Input:
[[142 112 125 121 128 122]
 [149 118 125 133 116 133]
 [148 126 129 131 120 134]]
Output: 129

Input: [149 104 122 116]
Output: 122

Input:
[[123 154 150 139 141]
 [157 122 107 131 151]]
Output: 107

Input:
[[114 123 111 130 125 150]
 [123 121 132 107 154 123]]
Output: 132

Input:
[[105 135 106 141]
 [140 113 142 114]
 [124 132 133 121]]
Output: 133

Input: [134 128 130 106 118 147]
Output: 130

Input: [128 108 143 117 131 101]
Output: 143
---
113,110,107,144,140,113,141
111,109,107,146,141,111,141
result: 141

114,117,119,146,110,134,120
111,118,136,151,114,141,119
result: 120

121,104,135,125,133,128
121,117,115,131,119,156
result: 128

140,141,132,148,101,130,118
135,130,140,124,126,127,131
result: 118

135,121,156,146,133,117
128,130,135,127,131,133
result: 117

130,132,130,125,119
148,102,148,106,115
result: 119

116,145,130,106,132,128
129,118,143,133,121,135
result: 128

123,133,133,126,148,127,136
139,130,132,131,106,132,121
result: 136

127,127,134,121,146
153,155,122,130,118
result: 146
---
[[146 137 140 141 105 118]
 [122 117 122 114 128 146]
 [125 126 121 132 114 145]] 146, 145

[[136 112 140 104]
 [144 103 109 104]] 136, 104

[[143 139 137 145 104 121 120]
 [126 127 122 131 117 141 125]
 [139 129 152 108 148 110 141]] 143, 141

[102 103 108 141] 102, 141

[116 112 121 145 153 124] 116, 124

[[125 122 122 124 122 124 122]
 [134 103 109 129 106 129 117]] 125, 117

[[110 148 154 138 144 107 120]
 [121 134 141 141 138 128 118]] 110, 118

[[126 129 125 116 126 153]
 [144 114 145 146 139 115]
 [116 140 107 106 119 125]] 126, 125
---
[[130 131 129 119 128]
 [127 130 117 139 142]
 [136 139 140 107 119]]	131

[149 145 125 125 150 144]	145

[149 132 102 112 115]	132

[100 113 152 121]	113

[137 150 145 148 142 147 153]	150

[[125 131 121 126 135]
 [129 151 112 141 111]
 [127 130 117 141 140]]	131

[[126 106 132 124]
 [127 107 132 125]
 [133 118 130 130]]	106

[[122 122 115 131 112]
 [120  99 129 104 136]]	122

[149 110 142 116]	110

[145 150 105 131]	150
---
[[123, 129, 112, 135, 129, 134, 123, 134, 145, 133, 133, 119, 123, 132, 112],
 [131, 133, 121, 131, 129, 131, 132, 125, 131, 131, 129, 138, 119, 130, 131],
 [116, 110, 156, 106, 118, 108, 157, 116, 101, 107, 113, 108, 131, 111, 128],
 [132, 129, 136, 132, 130, 131, 108, 135, 128, 131, 133, 126, 146, 131, 134],
 [133, 135, 120, 129, 131, 130, 134, 124, 127, 132, 127, 145, 116, 131, 135],
 [140, 135, 138, 127, 131, 128, 124, 122, 115, 130, 128, 151, 132, 130, 153]]
132

[[126, 115, 147, 102, 151, 111, 114, 112, 158],
 [131, 121, 141, 127, 109, 131, 134, 109, 155],
 [132, 150, 111, 150, 120, 124, 134, 113, 153],
 [122, 120, 149, 150, 155, 127, 102, 118, 118],
 [128, 115, 106, 131, 139, 126, 101, 143, 145],
 [114, 125, 115, 127, 132, 127, 102, 120, 152]]
122

[[126, 130, 132, 121, 132, 129, 125, 143, 132, 135, 128, 131, 134, 132],
 [129, 149, 136, 125, 118, 133, 120, 126, 135, 121, 126, 134, 138, 116],
 [136, 130, 135, 128, 132, 133, 132, 128, 120, 136, 117, 126, 116, 125],
 [121, 131, 128, 118, 136, 139, 131, 134, 129, 142, 123, 124, 133, 130],
 [126, 129, 132, 119, 131, 128, 126, 137, 133, 133, 129, 130, 133, 127],
 [119, 145, 124, 132, 131, 130, 129, 138, 129, 138, 123, 124, 130, 138],
 [126, 138, 132, 134, 124, 121, 133, 117, 122, 127, 129, 128, 128, 133],
 [114, 152, 126, 130, 137, 109, 134, 133, 126, 128, 128, 133, 116, 125],
 [128, 119, 133, 124, 132, 128, 130, 135, 134, 144, 128, 119, 134, 142],
 [133, 107, 139, 121, 135, 142, 131, 133, 136, 157, 122, 109, 139, 148]]
114

[[152, 153, 128, 152, 153, 153, 152, 151, 104, 104, 105, 153, 152, 128, 103],
 [142, 142, 128, 142, 142, 142, 142, 141, 115, 114, 115, 142, 141, 128, 114],
 [126, 125, 128, 126, 125, 125, 126, 126, 130, 130, 130, 126, 126, 128, 130],
 [149, 149, 128, 149, 149, 149, 148, 148, 107, 107, 108, 149, 148, 128, 107],
 [126, 125, 128, 125, 125, 125, 126, 126, 129, 130, 129, 126, 126, 128, 130],
 [104, 103, 128, 104, 103, 104, 104, 105, 153, 153, 152, 104, 104, 128, 153],
 [103, 103, 128, 103, 103, 103, 104, 104, 152, 152, 151, 103, 104, 128, 153],
 [133, 133, 128, 133, 133, 133, 133, 133, 124, 123, 124, 133, 133, 128, 123],
 [139, 139, 128, 139, 139, 139, 139, 138, 117, 117, 117, 139, 139, 128, 117],
 [147, 147, 128, 147, 147, 147, 147, 146, 109, 109, 110, 147, 146, 128, 109],
 [110, 110, 128, 110, 110, 110, 110, 111, 147, 147, 146, 110, 110, 128, 147]]
139

[[101, 117, 116, 111, 118, 121, 120, 105, 122, 113, 121, 117, 102],
 [113, 101, 118, 99, 102, 104, 116, 100, 107, 100, 105, 118, 103],
 [125, 124, 125, 124, 124, 124, 124, 125, 124, 124, 124, 125, 125],
 [126, 127, 128, 126, 127, 127, 128, 126, 127, 126, 127, 128, 126],
 [120, 125, 119, 126, 125, 125, 120, 125, 124, 126, 124, 119, 124],
 [102, 103, 106, 101, 103, 104, 107, 100, 105, 102, 105, 106, 100]]
126
---
[[150 101 112 124]
 [114 115 114 104]] Answer: 114

[114 116 140 107 119] Answer: 107

[[130 131 132 116]
 [104 119 122 149]
 [127 133 118 139]] Answer: 118

[113 100 105 115 154 130 148] Answer: 130

[[156 118 103 126 138]
 [135 131 136 145 103]
 [118 115 123 114 118]] Answer: 114

[138 109 115 119 133 104 127] Answer: 104

[151 141 149 153 128] Answer: 153
---
[101 134 125 109  98]: 98, 101

[[111 104 126 100]
 [114 115 121 112]]: 100, 114

[131 142 154 142 135 136]: 136, 131

[121 133 150 149 132 111]: 111, 121

[117 133 150 120 150]: 150, 117

[128 103 135 132 111 109 108]: 108, 128

[[111 128 113 116 128 144 121]
 [ 98 129 128 115 119 144 139]
 [128 128 119 126 120 127 117]]: 121, 128

[123 102 155 101]: 101, 123
